Below are the code and all the weights of a small trained network. Each question names an input and a class and asks about switching units off, where a switched-off unit gives its printed mean instead of its output.

import numpy as np


def w(rows, s, z=0):
    codes = np.array(rows[::2]) - 128.0
    scale = np.full(codes.shape[1], s)
    scale[-1] = z or s
    return codes * scale


def f(y):
    return y / 2 * (1 + np.tanh(0.7978845608 * (y + 0.044715 * y**3)))


def log_softmax(a):
    a = a - a.max(-1, keepdims=True)
    return a - np.log(np.exp(a).sum(-1, keepdims=True))


def net(x, mask):
    res = np.array(x, float).reshape(1, 8) / 4 @ E
    y = f(res @ A[0][:, :-1].T + A[0][:, -1])
    res = res + np.where(mask, y, B[0][:, -1]) @ B[0][:, :-1]
    return log_softmax(res[-1] @ U[:, :-1].T + U[:, -1])


A, B = {}, {}
E = w([
[79,100,146,170,32,87,111,154,140,146],'x0',
[172,166,168,107,118,59,119,108,54,135],'x1',
[132,130,127,126,126,129,123,129,131,128],'x2',
[62,126,89,1,99,97,155,132,134,124],'x3',
[163,139,21,144,94,135,130,175,70,157],'x4',
[144,161,168,115,71,195,183,93,125,217],'x5',
[113,121,166,97,165,153,63,202,101,188],'x6',
[178,56,157,101,100,152,175,186,116,68],'x7',
],0.0061)
A[0] = w([
[174,137,170,237,150,146,120,142,122,123,51],'n1',
[126,140,137,129,129,112,131,117,103,129,2],'n2',
[141,132,121,111,184,140,154,115,130,122,40],'n3',
[88,104,80,147,138,199,140,139,202,125,46],'n4',
[97,127,248,115,144,121,108,99,180,92,65],'n5',
[153,138,110,95,193,158,147,115,132,116,37],'n6',
[188,138,164,240,156,140,114,130,103,118,89],'n7',
[122,124,169,95,157,162,58,219,111,193,106],'n8',
[152,135,90,159,91,108,193,52,146,77,68],'n9',
[171,166,94,86,208,178,141,105,114,98,134],'n10',
[84,123,101,39,109,106,135,115,119,124,62],'n11',
[62,98,74,162,149,206,129,147,203,124,120],'n12',
[164,165,164,111,117,64,116,125,60,136,86],'n13',
[94,131,103,46,118,94,148,130,134,133,69],'n14',
[116,164,108,139,142,109,118,113,159,164,5],'n15',
[69,118,237,107,156,122,121,79,174,98,57],'n16',
[174,154,2,139,81,130,99,172,83,160,93],'n17',
[182,74,173,106,100,152,177,199,130,81,128],'n18',
[128,136,141,130,92,178,204,91,105,200,131],'n19',
[151,126,81,123,110,153,97,145,93,150,51],'n20',
[166,142,72,154,83,108,174,43,160,64,88],'n21',
[158,164,168,96,67,190,144,88,139,189,43],'n22',
[118,128,100,145,176,52,59,164,138,30,63],'n23',
[96,170,104,151,147,118,79,82,147,170,26],'n24',
[162,121,118,202,131,154,101,130,105,132,72],'n25',
[74,120,141,170,40,75,117,166,151,144,107],'n26',
[52,180,92,167,163,89,95,72,144,196,142],'n27',
[80,134,154,171,13,97,108,177,148,118,102],'n28',
[77,160,102,158,165,105,100,82,138,186,34],'n29',
[191,169,99,74,207,166,153,101,129,119,113],'n30',
[116,101,89,140,176,61,80,149,137,63,73],'n31',
[79,99,95,144,140,197,127,143,196,130,94],'n32',
[196,147,185,98,125,14,110,78,37,139,90],'n33',
[177,97,176,98,91,142,173,198,125,64,56],'n34',
[95,148,113,50,110,118,143,139,124,122,35],'n35',
[148,141,39,151,103,142,148,175,81,150,50],'n36',
[109,109,88,84,103,137,132,130,92,138,51],'n37',
[117,129,163,97,161,155,64,214,104,176,61],'n38',
[169,143,152,101,80,165,137,101,152,170,1],'n39',
[77,145,101,36,109,97,145,140,117,107,110],'n40',
],0.0077,0.0045)
B[0] = w([
[79,104,67,91,131,148,100,128,215,195,192],'n1',
[140,138,83,167,66,107,99,158,135,127,85],'n2',
[141,95,111,167,75,101,83,119,135,135,110],'n3',
[120,171,146,139,38,120,111,193,148,105,165],'n4',
[253,129,75,135,144,68,181,155,149,137,204],'n5',
[148,102,120,174,62,109,68,92,134,146,126],'n6',
[73,111,84,86,160,183,113,124,233,178,230],'n7',
[40,152,113,167,166,38,152,80,115,71,215],'n8',
[58,160,87,172,149,43,128,116,122,93,190],'n9',
[154,67,206,135,110,114,103,81,133,138,217],'n10',
[102,117,89,134,149,166,104,129,211,161,165],'n11',
[115,172,191,97,84,152,142,188,153,105,226],'n12',
[100,151,152,138,70,144,137,172,154,86,178],'n13',
[99,117,89,126,142,157,106,122,197,163,161],'n14',
[134,125,49,159,77,132,83,142,107,116,98],'n15',
[250,140,81,139,168,66,161,144,161,131,203],'n16',
[243,134,143,100,180,86,185,143,162,106,219],'n17',
[138,137,81,66,154,181,96,98,42,83,235],'n18',
[97,126,156,154,176,153,169,156,70,178,228],'n19',
[160,118,105,163,127,84,138,134,143,123,120],'n20',
[41,143,104,153,174,23,131,122,109,92,212],'n21',
[127,133,118,197,127,154,158,157,74,219,180],'n22',
[113,143,150,185,125,172,193,135,46,238,219],'n23',
[143,116,34,129,83,151,98,125,80,102,134],'n24',
[129,118,87,105,132,131,129,133,184,151,154],'n25',
[149,78,199,138,118,111,81,70,130,137,207],'n26',
[149,101,111,48,167,200,115,107,54,65,234],'n27',
[164,70,199,147,117,122,78,62,135,139,214],'n28',
[143,112,37,120,86,155,94,120,73,89,143],'n29',
[155,72,204,139,98,108,83,86,122,137,211],'n30',
[122,144,140,187,123,158,169,136,70,222,191],'n31',
[117,165,166,114,81,126,134,181,148,108,184],'n32',
[115,177,193,97,37,161,123,221,169,62,252],'n33',
[148,142,37,101,109,184,81,108,63,94,185],'n34',
[113,123,65,148,121,158,93,133,191,165,138],'n35',
[222,152,94,130,137,96,156,133,154,136,158],'n36',
[150,133,84,144,124,126,122,136,185,154,125],'n37',
[50,137,84,174,119,37,137,90,126,93,178],'n38',
[140,138,66,214,63,130,131,152,108,181,122],'n39',
[87,108,108,107,178,171,120,124,201,165,202],'n40',
],0.02,0.0034)
U = w([
[73,107,59,98,142,171,93,126,238,193,112],'0',
[255,146,84,124,145,62,184,150,150,122,98],'1',
[99,147,134,202,102,172,178,152,44,225,108],'2',
[28,156,98,160,136,29,124,84,113,62,110],'3',
[144,125,54,64,95,193,73,104,45,64,116],'4',
[103,180,188,93,22,147,123,211,162,81,114],'5',
[156,49,211,143,80,103,54,45,140,141,112],'6',
[103,128,178,60,178,148,159,113,126,119,248],'7',
],0.0063,0.011)

Each question gives the input, the list of numbers given to net, and the class t.
The units are the neurons (one row each of A and B). Each row of codes is followed by its name. A weight is (code - 128) times the scale printed after its matrix; where a second scale follows, it is the last column's (A, B and U).
mask holds one flag per neuron, in row order. A switched-off neuron (its flag False) gives its mean, the last column of its row in B, instead of its output. The means were averaged over made-up inputs and are rounded, as every weight is.
A unit's drop is (log p(t) with every unit on - log p(t) with that unit switched off) / (log p(t) with every unit on - log p(t) with every unit switched off).
The circuit of an input: a set's keep is (log p(t) with only the set's units on - log p(t) with every unit switched off) / (log p(t) with every unit on - log p(t) with every unit switched off). Starting from the 12 units with the biggest drops (on a tie, the unit counted first), units are removed one at a time, each time the one whose removal leaves the highest keep (on an exact tie, the one counted first), for as long as the keep stays at least 0.8.
circuit, biggest first: the units of the circuit, biggest drop first
unit that matters most: the unit with the biggest drop
k most important neurons: the k neurons with the biggest drops, biggest first
drop of u: that unit's drop, to one decimal
input [-4,-8,-7,1,-3,7,3,-4], class 5: unit that matters most -> n12
input [6,-8,-6,-4,-2,-4,-7,-4], class 5: 4 most important neurons -> [n12 n4 n32 n8]
input [0,4,2,-7,1,-8,0,6], class 2: 2 most important neurons -> [n23 n31]
input [-2,-8,8,-7,-2,-1,-1,-5], class 5: 4 most important neurons -> [n12 n4 n32 n40]
input [7,6,-1,1,5,1,-1,3], class 6: 3 most important neurons -> [n28 n26 n12]
input [0,5,-4,3,1,5,6,3], class 3: circuit, biggest first -> [n8 n38]
input [8,1,-7,-5,8,-3,1,0], class 1: 2 most important neurons -> [n17 n36]
input [2,8,-4,8,-7,6,-5,1], class 0: circuit, biggest first -> [n40 n11]
input [1,-7,-4,-6,7,-1,-7,-1], class 1: 3 most important neurons -> [n17 n36 n33]
input [7,-2,0,-7,-2,6,2,8], class 4: 3 most important neurons -> [n18 n34 n40]
input [5,-7,-5,3,-3,5,5,-6], class 5: 2 most important neurons -> [n12 n32]
input [-1,1,1,-1,5,-6,-8,2], class 3: 2 most important neurons -> [n21 n9]
input [0,5,3,-5,6,1,0,5], class 1: 2 most important neurons -> [n17 n36]
input [-5,8,4,8,-5,-6,0,-5], class 0: 2 most important neurons -> [n40 n11]
input [-6,-1,1,-2,1,6,-6,8], class 4: unit that matters most -> n18
input [4,-6,-1,1,2,7,4,8], class 4: 3 most important neurons -> [n18 n34 n23]
input [-7,-2,-5,-2,3,2,-1,6], class 6: circuit, biggest first -> [n10 n30]
input [2,8,2,-4,4,0,3,6], class 5: drop of n13 -> 0.2
input [-2,4,4,4,5,8,-2,0], class 2: drop of n19 -> 0.2
input [0,8,4,-3,-2,-2,5,-4], class 5: drop of n6 -> 0.0
input [-1,-3,6,2,2,8,8,7], class 2: circuit, biggest first -> [n22]
